Here is a tiny trained network, its code and every weight. The questions are about switching its units off for an input and a target symbol, where a switched-off unit gives its printed mean instead of its output.

import numpy as np


def w(rows, s, z=0):
    codes = np.array(rows[::2]) - 128.0
    scale = np.full(codes.shape[1], s)
    scale[-1] = z or s
    return codes * scale


def f(y):
    return np.maximum(y, 0)


def softmax(a):
    e = np.exp(a - a.max(-1, keepdims=True))
    return e / e.sum(-1, keepdims=True)


def log_softmax(a):
    a = a - a.max(-1, keepdims=True)
    return a - np.log(np.exp(a).sum(-1, keepdims=True))


def net(x, mask):
    ids = ['αβγδεζηθλμξπσφψω'.index(c) for c in x.split()]
    T = len(ids)
    res = E[ids] + P[:T]
    u = 0
    for l in range(2):
        r = res
        for j in range(3):
            rows = slice(4 * j, 4 * j + 4)
            q, k, v = (r @ M[l][rows].T for M in (Q, K, V))
            z = softmax(np.where(np.tri(T) > 0, q @ k.T / 4**0.5, -1e9)) @ v
            o = O[l][rows]
            res = res + np.where(mask[u + j], z, o[:, -1]) @ o[:, :-1]
        u += 3
        y = f(res @ A[l][:, :-1].T + A[l][:, -1])
        res = res + np.where(mask[u : u + 8], y, B[l][:, -1]) @ B[l][:, :-1]
        u += 8
    return log_softmax(res[-1] @ U[:, :-1].T + U[:, -1])


Q, K, V, O, A, B = {}, {}, {}, {}, {}, {}
E = w([
[154,108,96,125,79],'α',
[120,126,183,24,160],'β',
[148,227,137,127,136],'γ',
[47,95,138,215,140],'δ',
[115,51,101,103,115],'ε',
[68,160,167,208,132],'ζ',
[86,250,178,161,50],'η',
[86,108,127,90,187],'θ',
[179,117,133,54,88],'λ',
[200,189,128,88,10],'μ',
[153,170,140,148,91],'ξ',
[134,50,150,46,77],'π',
[110,182,143,166,143],'σ',
[175,233,197,77,110],'φ',
[154,147,71,144,105],'ψ',
[44,96,122,178,162],'ω',
],0.018)
P = w([
[162,116,118,144,181],'0',
[71,175,98,48,78],'1',
[169,136,109,164,121],'2',
[51,187,100,69,129],'3',
[175,134,119,171,149],'4',
[108,131,254,97,66],'5',
[175,132,132,185,210],'6',
[96,130,238,98,62],'7',
[172,137,118,176,149],'8',
[25,207,85,48,89],'9',
[173,140,122,185,163],'10',
],0.016)
Q[0] = w([
[142,97,91,132,142],'L0H0',
[88,141,118,179,144],'L0H0',
[67,173,94,154,81],'L0H0',
[127,132,67,38,121],'L0H0',
[133,96,163,102,178],'L0H1',
[28,121,116,93,125],'L0H1',
[193,134,134,151,150],'L0H1',
[122,118,96,129,137],'L0H1',
[90,116,169,173,142],'L0H2',
[122,80,97,62,143],'L0H2',
[79,153,100,84,2],'L0H2',
[174,132,123,55,125],'L0H2',
],0.012)
K[0] = w([
[82,96,134,157,96],'L0H0',
[168,151,117,179,160],'L0H0',
[106,149,134,133,197],'L0H0',
[105,158,47,69,135],'L0H0',
[114,97,144,77,161],'L0H1',
[39,185,117,65,110],'L0H1',
[160,123,111,219,112],'L0H1',
[78,88,14,210,179],'L0H1',
[83,181,187,83,184],'L0H2',
[94,62,104,39,147],'L0H2',
[109,122,58,151,4],'L0H2',
[255,167,106,45,142],'L0H2',
],0.0091)
V[0] = w([
[139,129,108,165,147],'L0H0',
[123,202,121,159,159],'L0H0',
[89,110,156,94,150],'L0H0',
[213,3,146,139,115],'L0H0',
[86,130,100,128,84],'L0H1',
[110,73,150,113,164],'L0H1',
[215,112,118,225,131],'L0H1',
[88,119,79,100,121],'L0H1',
[117,94,96,172,124],'L0H2',
[122,114,165,87,136],'L0H2',
[93,118,114,102,123],'L0H2',
[87,156,190,145,180],'L0H2',
],0.0073)
O[0] = w([
[93,132,157,202,173,110],'L0H0',
[129,164,112,171,197,179],'L0H0',
[98,168,148,185,122,122],'L0H0',
[174,150,108,131,202,1],'L0H0',
[150,89,215,39,186,157],'L0H1',
[144,125,128,151,79,58],'L0H1',
[254,182,49,188,92,65],'L0H1',
[90,109,123,49,136,135],'L0H1',
[72,111,86,174,132,92],'L0H2',
[93,86,170,142,201,114],'L0H2',
[80,100,157,41,87,126],'L0H2',
[204,96,78,39,177,132],'L0H2',
],0.0039,0.0052)
A[0] = w([
[146,58,96,223,126,103],'L0N0',
[144,60,6,120,145,156],'L0N1',
[130,141,81,99,113,243],'L0N2',
[171,107,37,110,255,179],'L0N3',
[223,35,128,166,109,4],'L0N4',
[70,78,163,102,134,63],'L0N5',
[59,175,180,103,151,141],'L0N6',
[131,194,185,38,98,102],'L0N7',
],0.012,0.0029)
B[0] = w([
[101,99,194,203,158,167],'L0N0',
[75,140,148,135,73,159],'L0N1',
[101,134,150,162,115,164],'L0N2',
[161,90,2,125,82,179],'L0N3',
[202,82,213,125,29,158],'L0N4',
[162,222,116,190,132,189],'L0N5',
[167,63,97,92,49,227],'L0N6',
[99,119,103,185,178,247],'L0N7',
],0.0095,0.014)
Q[1] = w([
[232,109,156,123,76],'L1H0',
[179,144,126,95,159],'L1H0',
[95,147,133,33,98],'L1H0',
[106,188,108,133,94],'L1H0',
[141,83,176,153,200],'L1H1',
[132,118,110,77,113],'L1H1',
[192,94,84,190,165],'L1H1',
[193,102,117,164,111],'L1H1',
[116,3,58,72,102],'L1H2',
[168,154,196,108,78],'L1H2',
[94,234,61,219,92],'L1H2',
[102,99,195,133,133],'L1H2',
],0.011)
K[1] = w([
[142,151,184,92,95],'L1H0',
[214,106,159,121,80],'L1H0',
[182,52,137,127,139],'L1H0',
[141,216,58,149,146],'L1H0',
[108,138,118,137,80],'L1H1',
[145,77,99,106,130],'L1H1',
[15,175,108,122,168],'L1H1',
[53,222,247,46,59],'L1H1',
[175,11,92,96,136],'L1H2',
[124,196,150,137,17],'L1H2',
[211,129,139,191,166],'L1H2',
[72,132,206,172,170],'L1H2',
],0.012)
V[1] = w([
[124,134,99,12,115],'L1H0',
[134,124,187,136,78],'L1H0',
[148,85,160,134,158],'L1H0',
[84,114,83,160,132],'L1H0',
[83,92,222,235,176],'L1H1',
[132,119,55,156,78],'L1H1',
[178,171,87,153,165],'L1H1',
[78,33,112,152,165],'L1H1',
[171,254,115,172,124],'L1H2',
[194,108,96,117,102],'L1H2',
[154,103,137,163,226],'L1H2',
[89,121,139,25,111],'L1H2',
],0.0099)
O[1] = w([
[84,173,152,111,140,95],'L1H0',
[82,200,200,126,117,133],'L1H0',
[110,139,151,78,128,89],'L1H0',
[178,153,98,120,154,173],'L1H0',
[64,159,102,92,191,105],'L1H1',
[159,154,165,159,143,224],'L1H1',
[159,208,254,191,94,121],'L1H1',
[164,45,193,151,150,134],'L1H1',
[74,174,102,90,80,180],'L1H2',
[93,163,176,180,127,192],'L1H2',
[84,89,173,54,136,111],'L1H2',
[113,93,85,144,48,5],'L1H2',
],0.007,0.017)
A[1] = w([
[134,77,143,84,46,123],'L1N0',
[145,107,184,186,110,89],'L1N1',
[120,112,233,119,95,255],'L1N2',
[245,134,134,84,127,165],'L1N3',
[165,207,157,47,79,241],'L1N4',
[108,25,108,214,137,221],'L1N5',
[196,160,46,171,44,153],'L1N6',
[58,185,140,211,83,189],'L1N7',
],0.011,0.0064)
B[1] = w([
[127,247,61,131,135,140],'L1N0',
[71,97,179,116,158,194],'L1N1',
[111,105,156,80,140,185],'L1N2',
[161,149,79,12,202,168],'L1N3',
[19,179,164,125,153,186],'L1N4',
[131,201,145,101,55,206],'L1N5',
[77,62,111,178,115,245],'L1N6',
[196,114,99,116,140,253],'L1N7',
],0.012,0.021)
U = w([
[123,11,178,79,128,182],'α',
[198,125,109,30,140,254],'β',
[58,106,38,119,191,146],'γ',
[119,159,229,123,140,59],'δ',
[105,129,147,70,34,132],'ε',
[172,151,206,228,246,106],'ζ',
[73,211,103,208,136,30],'η',
[123,121,42,63,75,208],'θ',
[26,61,100,28,155,115],'λ',
[1,86,167,173,171,24],'μ',
[112,24,137,93,254,157],'ξ',
[51,170,100,41,78,100],'π',
[250,195,87,173,192,189],'σ',
[130,243,119,105,182,63],'φ',
[126,76,120,200,141,155],'ψ',
[211,240,140,139,67,146],'ω',
],0.007,0.0077)

Each question gives the input, a string of symbols that net reads in full, and the target symbol t.
The units are the heads (4 rows each of Q, K, V and O) and the neurons (one row each of A and B). Each row of codes is followed by its name. A weight is (code - 128) times the scale printed after its matrix; where a second scale follows, it is the last column's (O, A, B and U).
mask holds one flag per unit, layer by layer, with each layer's heads first. A switched-off unit (its flag False) gives its mean, the last column of its rows in O or B, instead of its output. The means were averaged over made-up inputs and are rounded, as every weight is.
A unit's drop is (log p(t) with every unit on - log p(t) with that unit switched off) / (log p(t) with every unit on - log p(t) with every unit switched off).
The circuit of an input: a set's keep is (log p(t) with only the set's units on - log p(t) with every unit switched off) / (log p(t) with every unit on - log p(t) with every unit switched off). Starting from the 12 units with the biggest drops (on a tie, the unit counted first), units are removed one at a time, each time the one whose removal leaves the highest keep (on an exact tie, the one counted first), for as long as the keep stays at least 0.8.
circuit, biggest first: the units of the circuit, biggest drop first
most important unit: the unit with the biggest drop
k most important neurons: the k neurons with the biggest drops, biggest first
k most important neurons of layer l: the k neurons of layer l with the biggest drops, biggest first
which heads matter: for each layer, one digit per head in row order, 1 if its drop is at least 0.15 and else 0, layers parted by /
input π δ β ψ α ψ ψ ψ ψ η, target ζ: circuit, biggest first -> L0N3; L1H1; L1N5
input γ ξ α α σ γ γ β ξ θ, target μ: 4 most important neurons -> L0N5; L0N3; L1N4; L0N6
input μ ψ ω γ ψ ε φ γ φ ω, target π: 2 most important neurons -> L0N6; L0N5
input μ γ ψ ζ θ ξ φ ψ ω, target ω: circuit, biggest first -> L1N5; L1N6
input β δ φ λ φ η, target π: 2 most important neurons of layer 1 -> L1N4; L1N6
input φ φ μ ε σ, target σ: most important neuron of layer 1 -> L1N1
input ψ ω ε ω, target ζ: 2 most important neurons of layer 0 -> L0N5; L0N3
input σ β φ ζ π α σ, target σ: which heads matter -> 010 / 001
input ζ ω π φ π, target π: 3 most important neurons of layer 0 -> L0N7; L0N4; L0N5
input φ α α δ ξ ψ ψ θ α β, target ζ: which heads matter -> 000 / 011
input ψ μ γ λ ξ γ ψ, target ψ: which heads matter -> 010 / 001
input μ δ η δ β, target β: circuit, biggest first -> L1H2; L1N3
input φ ε μ ψ β ψ σ λ ψ σ, target δ: circuit, biggest first -> L0N3; L1H1; L0H1
input λ α λ ξ, target ψ: most important unit -> L0N7
input ξ ψ ξ ξ, target φ: 2 most important neurons -> L1N6; L0N6
input ε φ γ ξ π, target π: 3 most important neurons of layer 0 -> L0N7; L0N4; L0N6
input θ γ ξ, target ξ: 3 most important neurons of layer 0 -> L0N7; L0N5; L0N4
input φ ζ φ α λ α α λ ψ φ, target σ: 2 most important neurons -> L0N7; L0N4
input σ η ξ μ ψ π γ ω η η, target μ: 2 most important neurons -> L0N3; L1N4
input ψ ζ ψ λ β ξ θ, target θ: circuit, biggest first -> L0N3; L1N5
input σ ζ ψ ω π θ ω β ε ω, target β: circuit, biggest first -> L1N6; L1H2; L1N4
input α ω η β φ, target φ: circuit, biggest first -> L1N4; L1N3
input η μ ω η ψ φ ψ ξ ζ δ, target ζ: circuit, biggest first -> L0N3; L1H1
input θ ω θ δ ω φ θ ψ ξ, target ξ: which heads matter -> 010 / 000
input ζ ψ ψ γ, target λ: 2 most important neurons -> L0N6; L0N1
input μ η δ φ γ θ α, target α: 3 most important neurons -> L0N4; L1N1; L1N6
input ε ψ ψ λ, target ω: most important neuron -> L0N7
input δ ψ π π, target ξ: which heads matter -> 110 / 011
